Here is a tiny trained network, its code and every weight. The questions are about switching its units off for an input and a target symbol, where a switched-off unit gives its printed mean instead of its output.

import numpy as np


def w(rows, s, z=0):
    codes = np.array(rows[::2]) - 128.0
    scale = np.full(codes.shape[1], s)
    scale[-1] = z or s
    return codes * scale


def norm(h):
    return h / np.sqrt((h * h).mean(-1, keepdims=True) + 1e-5)


def f(y):
    return y / 2 * (1 + np.tanh(0.7978845608 * (y + 0.044715 * y**3)))


def softmax(a):
    e = np.exp(a - a.max(-1, keepdims=True))
    return e / e.sum(-1, keepdims=True)


def log_softmax(a):
    a = a - a.max(-1, keepdims=True)
    return a - np.log(np.exp(a).sum(-1, keepdims=True))


def net(x, mask):
    ids = ['ΔΘΛαβεημτφψω'.index(c) for c in x.split()]
    T = len(ids)
    res = E[ids] + P[:T]
    r = norm(res)
    for j in range(3):
        rows = slice(3 * j, 3 * j + 3)
        q, k, v = (r @ M[0][rows].T for M in (Q, K, V))
        z = softmax(np.where(np.tri(T) > 0, q @ k.T / 3**0.5, -1e9)) @ v
        o = O[0][rows]
        res = res + np.where(mask[j], z, o[:, -1]) @ o[:, :-1]
    y = f(norm(res) @ A[0][:, :-1].T + A[0][:, -1])
    res = res + np.where(mask[3:19], y, B[0][:, -1]) @ B[0][:, :-1]
    return log_softmax(norm(res)[-1] @ U[:, :-1].T + U[:, -1])


Q, K, V, O, A, B = {}, {}, {}, {}, {}, {}
E = w([
[88,90,116,111,100,78,139,129,146],'Δ',
[144,101,111,151,120,102,168,115,97],'Θ',
[128,84,75,144,103,96,113,86,152],'Λ',
[123,121,82,117,131,67,149,113,112],'α',
[166,130,117,141,103,108,140,108,65],'β',
[117,123,87,147,103,157,134,42,106],'ε',
[64,135,175,122,41,94,180,109,133],'η',
[111,41,153,84,155,181,151,95,63],'μ',
[56,135,95,9,145,208,84,169,94],'τ',
[118,142,182,121,150,107,182,137,56],'φ',
[144,172,150,138,134,127,83,97,119],'ψ',
[65,164,140,163,183,103,174,96,140],'ω',
],0.014)
P = w([
[145,54,131,162,125,32,3,76,55],'0',
[154,87,120,148,114,68,39,86,72],'1',
[142,105,129,136,111,95,57,115,77],'2',
[161,129,94,109,92,103,84,125,77],'3',
[165,167,87,81,94,113,98,131,94],'4',
[192,186,65,63,84,112,112,145,76],'5',
[210,227,37,31,69,113,119,138,75],'6',
],0.0052)
Q[0] = w([
[130,38,156,205,245,179,133,254,223],'H0',
[74,117,242,186,142,139,121,78,122],'H0',
[91,90,96,117,92,100,147,110,66],'H0',
[116,131,180,124,117,55,142,37,105],'H1',
[178,129,86,64,106,13,121,127,73],'H1',
[102,112,224,196,153,174,122,155,229],'H1',
[166,108,186,188,185,155,159,136,231],'H2',
[173,166,95,117,136,152,124,190,155],'H2',
[138,92,91,116,70,108,138,87,111],'H2',
],0.0085)
K[0] = w([
[164,47,109,212,116,27,138,75,129],'H0',
[104,112,136,158,203,92,90,135,138],'H0',
[150,199,125,112,140,155,106,153,103],'H0',
[101,195,148,161,143,142,219,129,170],'H1',
[103,200,61,126,132,183,125,160,132],'H1',
[133,85,113,193,132,27,58,106,115],'H1',
[141,52,105,106,141,121,94,117,84],'H2',
[117,2,104,115,64,115,154,93,139],'H2',
[142,185,96,85,99,128,159,185,121],'H2',
],0.009)
V[0] = w([
[138,186,91,96,254,150,101,173,89],'H0',
[45,163,103,132,55,78,68,160,172],'H0',
[159,231,176,172,56,122,32,72,108],'H0',
[34,106,171,144,209,170,167,95,158],'H1',
[142,127,195,113,137,73,110,204,118],'H1',
[99,192,113,169,146,13,175,128,180],'H1',
[79,139,108,165,197,146,185,139,76],'H2',
[125,148,103,178,252,104,24,122,116],'H2',
[145,57,74,146,164,172,109,147,150],'H2',
],0.0068)
O[0] = w([
[114,114,90,121,147,57,62,184,137,117],'H0',
[146,205,93,198,109,194,162,187,87,137],'H0',
[108,251,201,136,133,98,139,160,222,230],'H0',
[165,254,186,91,70,133,59,60,39,40],'H1',
[108,118,162,115,169,174,72,175,173,89],'H1',
[155,112,85,129,163,143,95,125,67,63],'H1',
[103,175,25,169,207,65,135,108,75,107],'H2',
[168,194,82,106,153,139,139,169,119,83],'H2',
[178,142,80,45,89,135,209,81,121,3],'H2',
],0.0075,0.0048)
A[0] = w([
[49,138,64,87,127,114,196,99,124,178],'N0',
[112,54,69,90,239,190,42,126,102,197],'N1',
[100,71,134,153,86,66,190,151,162,141],'N2',
[150,239,103,95,141,132,48,159,17,61],'N3',
[133,114,44,23,151,58,107,86,91,224],'N4',
[87,105,102,42,184,147,147,174,195,74],'N5',
[191,123,62,135,154,85,113,191,129,154],'N6',
[130,239,134,124,151,162,80,149,193,253],'N7',
[91,92,140,95,99,120,151,124,255,153],'N8',
[106,100,191,111,164,99,108,202,92,150],'N9',
[235,111,115,139,117,182,198,65,158,72],'N10',
[99,76,90,129,81,136,130,169,166,84],'N11',
[80,34,71,159,103,96,110,81,67,187],'N12',
[188,95,129,32,38,122,140,105,56,154],'N13',
[123,101,150,126,48,175,53,156,27,110],'N14',
[231,140,95,116,57,191,121,132,183,84],'N15',
],0.0067,0.002)
B[0] = w([
[175,121,164,116,88,98,137,151,132,170],'N0',
[133,192,116,170,2,51,114,98,56,178],'N1',
[145,180,136,118,115,158,65,65,88,254],'N2',
[240,77,91,145,186,139,171,127,92,184],'N3',
[108,159,181,133,131,212,135,123,153,209],'N4',
[224,98,152,229,179,122,80,60,116,154],'N5',
[123,68,158,161,112,158,156,139,165,176],'N6',
[201,83,197,62,157,182,93,230,64,170],'N7',
[203,123,83,90,172,133,182,138,101,216],'N8',
[65,177,51,172,147,88,131,68,211,187],'N9',
[78,163,168,84,144,32,164,202,93,148],'N10',
[190,187,111,167,125,143,159,64,96,168],'N11',
[83,140,150,85,192,137,95,218,121,236],'N12',
[126,87,153,124,130,189,102,82,204,164],'N13',
[122,175,82,110,192,94,142,38,204,179],'N14',
[27,129,75,88,219,132,127,150,130,120],'N15',
],0.0057)
U = w([
[76,179,53,128,186,196,161,123,164,80],'Δ',
[147,54,161,106,147,111,150,184,75,121],'Θ',
[86,132,76,86,202,113,210,164,142,113],'Λ',
[142,79,39,186,97,153,156,209,50,224],'α',
[224,75,86,203,174,104,167,80,210,118],'β',
[172,213,112,89,48,33,194,80,125,86],'ε',
[131,148,198,254,59,211,131,118,130,100],'η',
[135,45,173,49,141,143,108,71,135,251],'μ',
[151,147,42,122,82,163,80,129,180,212],'τ',
[57,179,108,161,177,30,48,86,152,77],'φ',
[172,188,194,98,138,115,118,252,205,116],'ψ',
[215,219,119,125,164,171,70,73,18,96],'ω',
],0.006,0.002)

Each question gives the input, a string of symbols that net reads in full, and the target symbol t.
The units are the heads (3 rows each of Q, K, V and O) and the neurons (one row each of A and B). Each row of codes is followed by its name. A weight is (code - 128) times the scale printed after its matrix; where a second scale follows, it is the last column's (O, A, B and U).
mask holds one flag per unit, heads first, then neurons. A switched-off unit (its flag False) gives its mean, the last column of its rows in O or B, instead of its output. The means were averaged over made-up inputs and are rounded, as every weight is.
A unit's drop is (log p(t) with every unit on - log p(t) with that unit switched off) / (log p(t) with every unit on - log p(t) with every unit switched off).
The circuit of an input: a set's keep is (log p(t) with only the set's units on - log p(t) with every unit switched off) / (log p(t) with every unit on - log p(t) with every unit switched off). Starting from the 12 units with the biggest drops (on a tie, the unit counted first), units are removed one at a time, each time the one whose removal leaves the highest keep (on an exact tie, the one counted first), for as long as the keep stays at least 0.8.
units of the circuit, in order: the units of the circuit, biggest drop first
unit that matters most: the unit with the biggest drop
top k neurons: the k neurons with the biggest drops, biggest first
which heads matter: for each layer, one digit per head in row order, 1 if its drop is at least 0.15 and else 0, layers parted by /
input η β Λ, target η: top 2 neurons	(N14; N3)
input α α α α, target α: which heads matter	110
input Θ Δ τ η, target φ: top 2 neurons	(N14; N12)
input μ β β η ε, target η: units of the circuit, in order	(H2; H0)
input ε τ Θ, target η: top 4 neurons	(N6; N4; N8; N2)
input η β β β ε Θ, target ε: units of the circuit, in order	(H0; N2; H1)
input Θ φ ψ α ε, target ψ: units of the circuit, in order	(H0; N7)
input η α μ Δ β, target μ: which heads matter	100
input α β β ω α, target ω: which heads matter	010
input α Θ α μ ψ φ Θ, target ψ: units of the circuit, in order	(H0)
input φ β β β β β Δ, target β: units of the circuit, in order	(H1; N5)
input η μ τ, target φ: which heads matter	101
input β Θ ε β τ, target ω: units of the circuit, in order	(N5; N1)
input τ β α Δ, target ε: which heads matter	011
input φ φ Δ ω ε, target ω: units of the circuit, in order	(H1)
input τ ψ ε ε, target Δ: units of the circuit, in order	(H2; N15)
input ω Δ ε Θ Θ, target ε: which heads matter	100
input τ α β Λ, target τ: which heads matter	111
input η β β φ φ ψ, target ψ: which heads matter	100
input μ ε β α μ φ, target φ: units of the circuit, in order	(H0; N9; H1)
input ε α Θ ω ε α τ, target α: which heads matter	101
input α ε φ, target φ: units of the circuit, in order	(H0; N9)
input β β α ψ τ, target ω: which heads matter	100
input ε β ε ε τ ω β, target α: unit that matters most	H2
input ε τ η Θ, target φ: which heads matter	110
input η η τ ε, target φ: which heads matter	110
input β τ η, target φ: units of the circuit, in order	(H0; N14; H1)
input ω β β Θ μ Δ, target μ: which heads matter	100
input ε ε β β ε η ε, target η: which heads matter	101
